[128 = 0]
[167 115 147 120 150 129 133 180 127 132 138 127 151 134  94 140 144 152
 153 119 185 113 110]	20
[171 126 144 118 141 140 162 184 135 139 149 129 149 122  82 151 148 138
 167 111 170 124 132]	17
[169 122 145 117 145 147 147 182 133 132 143 127 151 130  84 143 145 144
 155 113 173 119 122]	19
[ 72 144 137 102 148 127 123 153 133 126  95  95 136 116  96 118 126 138
 104 144 127  86  82]	2
[ 72 121 148 112 134 109 136 158 152  97 101 105 120 114 121 128 117 125
  89 144 130  85  91]	6
[127 157 106 108  99  85 232 161 140 152 170 143 155 142 132 156  69  93
 155 131  66 191 195]	2
[197  63 154 118 119 121 164 112 143  78 141 137 191 149  94 132 131  82
 124 182 130  64 153]	0
[ 54 154  91 118  70 111 187 129 159 105 109 139 104  93 149 132  98 155
  76 155 123 130 101]	6
[151 125 130 127 111 130 178 174 172 117 133 128  90  60  65 163 199 153
 153  92 199 115 136]	13
[ 81 125 137 137 136 137  77 131 143 108  91 115  73  86 134 116 164 158
  92 111 170  90  75]	9
[ 46 155  85 116  64 119 175 122 149 106 102 132 106  91 148 121 105 165
  70 167 128 122  89]	4
[ 88 126 144 129 148 125  86 133 121 124 115 120 124 146 162 114 102 128
 102 129 114 118  94]	11
[192  91 119 129 100 162 137  90 113 101 132 148 186 140 108 120 146 141
 123 186 163  87 124]	6
[188  75 128 131  96 153 143  92 131  82 131 146 170 125  97 126 157 138
 120 184 170  67 126]	4
[154 138 125 116 112 107 208 173 156 135 156 135 129 106  87 165 137 121
 159 104 140 155 170]	9
[147 143 118 114 107  99 223 173 155 139 159 137 132 112 100 164 118 109
 161 111 117 164 182]	6
[177 102 109 134  88 167 131  87 115 103 127 150 174 128 117 116 153 168
 117 179 174  83 112]	9
[163 136 132 113 125 118 200 183 148 138 158 134 142 119  83 161 124 121
 169 106 142 148 169]	11
[144 136  88 139  79 173 118  98 117 118 115 148 120  97 138 111 158 200
 103 152 188 114  83]	15
[ 91 156  94 121  74  90 225 137 173 125 139 139  88  75 122 156 123 124
 123 117 110 165 169]	0
[ 91 119 138 136 137 122  86 123 136 112 104 119  97 128 159 119 119 131
  94 121 125 107  98]	13
[102 134 138 129 150 155  75 140 120 129 102 113 109 121 128 112 150 166
 112 117 167 104  73]	4
[ 56 159  81 113  70 131 160 104 134 115  93 128 129 100 138 112 106 169
  71 182 125 118  83]	2
[112 136 136 130 155 159  77 136 115 134 105 113 114 119 113 112 161 172
 122 116 173 113  75]	2
[ 61 159  83 112  70 144 145  87 118 118  96 124 146 107 129 104 114 171
  81 193 126 116  81]	0
[ 76 150 128 109 141 138 115 143 135 123  78  90 109  79  70 114 174 161
 108 134 161  89  72]	0
[186  64 139 130  97 141 150  99 148  69 125 139 155 105  87 133 177 124
 113 173 175  52 137]	2
[130 148 110 116  96  94 225 161 164 134 154 139 120  86 107 164 121 114
 151 114 115 167 173]	4
[ 95 126 135 138 139 147  70 129 142 110  86 110  70  82 123 115 179 174
  96 108 187  89  61]	6
[150 128  97 134  89 168 134  97 107 125 126 151 158 133 142 110 135 180
 114 172 164 115  95]	13
[162 124 134 123 125 139 173 179 155 119 138 127 108  81  68 159 186 151
 161  97 198 115 133]	15
[166 112 100 136  84 179 129  92 117 108 121 151 151 116 120 113 156 183
 109 172 186  97  98]	11
[135 138 138 126 161 166  76 148 102 149 117 115 141 139 112 113 147 165
 142 121 169 118  84]	0
[ 73 108 147 119 125 108 136 149 166  84 102 115 101  99 128 133 129 130
  81 134 143  75  90]	9
[130 150  91 130  96 161 124 111 103 140 130 150 152 142 155 112 102 180
 119 163 146 142  95]	17
[ 76 136 146 101 148 113 132 162 129 118 105 102 152 141 115 117  98 118
 104 150 112  96  91]	4
